Here is a tiny trained network, its code and every weight. The questions are about switching its units off for an input and a class, where a switched-off unit gives its printed mean instead of its output.

import numpy as np


def w(rows, s, z=0):
    codes = np.array(rows[::2]) - 128.0
    scale = np.full(codes.shape[1], s)
    scale[-1] = z or s
    return codes * scale


def f(y):
    return y / 2 * (1 + np.tanh(0.7978845608 * (y + 0.044715 * y**3)))


def log_softmax(a):
    a = a - a.max(-1, keepdims=True)
    return a - np.log(np.exp(a).sum(-1, keepdims=True))


def net(x, mask):
    res = np.array(x, float).reshape(1, 8) / 4 @ E
    y = f(res @ A[0][:, :-1].T + A[0][:, -1])
    res = res + np.where(mask, y, B[0][:, -1]) @ B[0][:, :-1]
    return log_softmax(res[-1] @ U[:, :-1].T + U[:, -1])


A, B = {}, {}
E = w([
[207,136,169,134,246,15,97,60,120,106],'x0',
[225,8,136,111,71,176,95,71,157,138],'x1',
[129,142,136,131,127,138,111,122,122,132],'x2',
[225,163,153,138,102,123,94,248,146,37],'x3',
[121,127,133,122,143,146,109,128,130,123],'x4',
[122,125,122,131,128,131,122,123,123,113],'x5',
[135,145,127,125,121,129,125,122,129,133],'x6',
[122,142,132,125,120,138,116,109,122,101],'x7',
],0.011)
A[0] = w([
[81,117,111,116,65,186,138,181,106,151,103],'neuron 1',
[98,120,114,106,66,179,127,200,120,119,148],'neuron 2',
[183,123,189,117,230,17,107,90,94,112,136],'neuron 3',
[58,178,112,132,175,109,149,142,125,125,83],'neuron 4',
[127,139,143,143,143,149,111,166,172,99,64],'neuron 5',
[169,136,128,137,167,37,109,60,157,102,107],'neuron 6',
[78,202,128,142,156,106,151,131,153,112,72],'neuron 7',
[126,138,146,112,110,115,126,124,133,135,108],'neuron 8',
[96,149,148,132,132,111,127,143,75,120,42],'neuron 9',
[162,101,111,122,96,125,121,108,146,122,3],'neuron 10',
[102,129,100,114,128,123,121,47,165,172,90],'neuron 11',
[64,175,125,132,157,85,124,169,98,135,60],'neuron 12',
[179,151,131,135,117,133,114,200,121,85,34],'neuron 13',
[88,125,161,135,97,182,123,146,129,136,98],'neuron 14',
[185,65,132,133,61,136,103,76,125,151,7],'neuron 15',
[43,101,126,118,141,127,150,51,99,192,85],'neuron 16',
[178,149,159,142,95,121,97,249,164,46,62],'neuron 17',
[119,125,151,132,119,120,131,127,139,126,118],'neuron 18',
[89,145,127,139,47,158,154,140,140,154,98],'neuron 19',
[81,113,106,158,138,122,150,67,125,125,56],'neuron 20',
[99,123,138,132,128,120,105,130,121,110,57],'neuron 21',
[206,137,155,113,113,113,128,216,109,76,86],'neuron 22',
[62,128,109,139,59,167,156,175,135,112,143],'neuron 23',
[168,129,163,147,213,43,115,93,115,101,107],'neuron 24',
[51,180,132,127,142,54,132,173,97,126,68],'neuron 25',
[104,119,128,118,116,105,124,115,148,122,41],'neuron 26',
[199,28,138,102,97,166,94,48,162,139,57],'neuron 27',
[42,104,123,118,154,137,162,26,101,198,71],'neuron 28',
[124,86,136,149,118,128,113,117,125,98,22],'neuron 29',
],0.011,0.0042)
B[0] = w([
[62,105,78,85,104,168,99,68,172,162,217],'neuron 1',
[73,112,66,128,117,161,109,110,192,176,214],'neuron 2',
[22,102,51,104,85,175,114,53,179,182,251],'neuron 3',
[187,113,171,96,159,202,200,216,61,91,183],'neuron 4',
[158,132,169,149,135,118,92,102,130,135,151],'neuron 5',
[100,113,85,70,78,178,106,82,148,181,206],'neuron 6',
[206,56,174,100,197,190,187,144,100,103,177],'neuron 7',
[119,131,155,135,122,125,146,122,135,141,126],'neuron 8',
[136,105,149,144,136,156,156,138,129,99,144],'neuron 9',
[150,111,132,148,171,169,141,159,115,130,145],'neuron 10',
[109,171,151,185,89,80,86,175,139,100,178],'neuron 11',
[226,73,148,84,189,195,201,169,100,94,182],'neuron 12',
[138,205,159,187,123,63,73,143,139,81,188],'neuron 13',
[74,98,81,130,98,151,117,112,130,150,173],'neuron 14',
[198,103,182,83,213,198,169,169,62,130,186],'neuron 15',
[132,196,171,205,99,7,40,130,144,67,213],'neuron 16',
[166,186,152,181,133,13,65,125,127,95,239],'neuron 17',
[124,88,105,107,142,112,132,129,127,103,127],'neuron 18',
[98,113,79,96,101,162,106,95,173,158,196],'neuron 19',
[121,152,125,165,120,88,110,141,90,101,162],'neuron 20',
[128,128,135,89,118,115,132,147,116,154,124],'neuron 21',
[111,189,157,200,130,22,94,137,102,105,212],'neuron 22',
[65,89,89,63,108,159,148,31,156,173,220],'neuron 23',
[85,90,96,100,41,190,117,45,208,164,222],'neuron 24',
[193,94,151,98,149,220,165,198,57,114,193],'neuron 25',
[140,142,131,154,112,133,122,138,139,133,124],'neuron 26',
[214,95,168,77,215,210,247,209,37,71,224],'neuron 27',
[129,195,188,195,131,2,30,158,161,89,226],'neuron 28',
[152,132,113,129,132,150,135,145,145,127,131],'neuron 29',
],0.0081,0.017)
U = w([
[71,121,48,109,103,185,82,48,181,192,214],'0',
[145,162,162,175,121,3,33,160,140,84,175],'1',
[199,113,157,105,153,222,185,211,84,101,2],'2',
],0.011,0.00095)

Each question gives the input, the list of numbers given to net, and the class t.
The units are the neurons (one row each of A and B). Each row of codes is followed by its name. A weight is (code - 128) times the scale printed after its matrix; where a second scale follows, it is the last column's (A, B and U).
mask holds one flag per neuron, in row order. A switched-off neuron (its flag False) gives its mean, the last column of its row in B, instead of its output. The means were averaged over made-up inputs and are rounded, as every weight is.
A unit's drop is (log p(t) with every unit on - log p(t) with that unit switched off) / (log p(t) with every unit on - log p(t) with every unit switched off).
most important unit: the unit with the biggest drop
top k neurons: the k neurons with the biggest drops, biggest first
drop of u: that unit's drop, to one decimal
input [-6,6,6,8,-6,0,1,7], class 1: most important unit	neuron 17
input [7,1,-7,7,6,6,8,7], class 0: top 2 neurons	(neuron 3; neuron 24)
input [-6,1,6,8,-1,-8,6,-5], class 1: top 2 neurons	(neuron 17; neuron 22)
input [-3,-8,-8,-8,6,4,1,6], class 1: top 3 neurons	(neuron 28; neuron 16; neuron 27)
input [-5,-2,6,-7,5,-5,-6,-1], class 1: top 2 neurons	(neuron 28; neuron 16)
input [3,-4,5,-3,-7,8,-3,-8], class 2: top 2 neurons	(neuron 4; neuron 25)
input [-8,-8,5,8,3,8,-3,1], class 0: top 2 neurons	(neuron 23; neuron 2)
input [-6,1,-2,7,2,0,-7,7], class 1: top 4 neurons	(neuron 17; neuron 22; neuron 3; neuron 13)
input [5,5,-7,5,4,-4,3,-6], class 0: top 4 neurons	(neuron 3; neuron 24; neuron 28; neuron 6)
input [-4,-6,-7,5,1,8,-8,-5], class 2: top 4 neurons	(neuron 25; neuron 28; neuron 12; neuron 16)
input [-6,7,-7,-2,-7,6,-3,-5], class 2: top 2 neurons	(neuron 27; neuron 15)
input [7,-7,5,0,5,-7,-1,-7], class 0: top 4 neurons	(neuron 3; neuron 24; neuron 27; neuron 6)
input [6,7,-4,-8,-6,-8,-8,7], class 1: top 2 neurons	(neuron 28; neuron 16)
input [7,-8,4,5,3,-3,8,-1], class 2: top 4 neurons	(neuron 25; neuron 12; neuron 4; neuron 7)
input [5,8,-6,-7,6,-7,6,1], class 2: drop of neuron 15	0.5
input [7,-6,-7,3,0,-2,3,4], class 0: drop of neuron 24	0.4
input [-4,7,-1,2,-8,0,1,7], class 2: drop of neuron 27	0.1
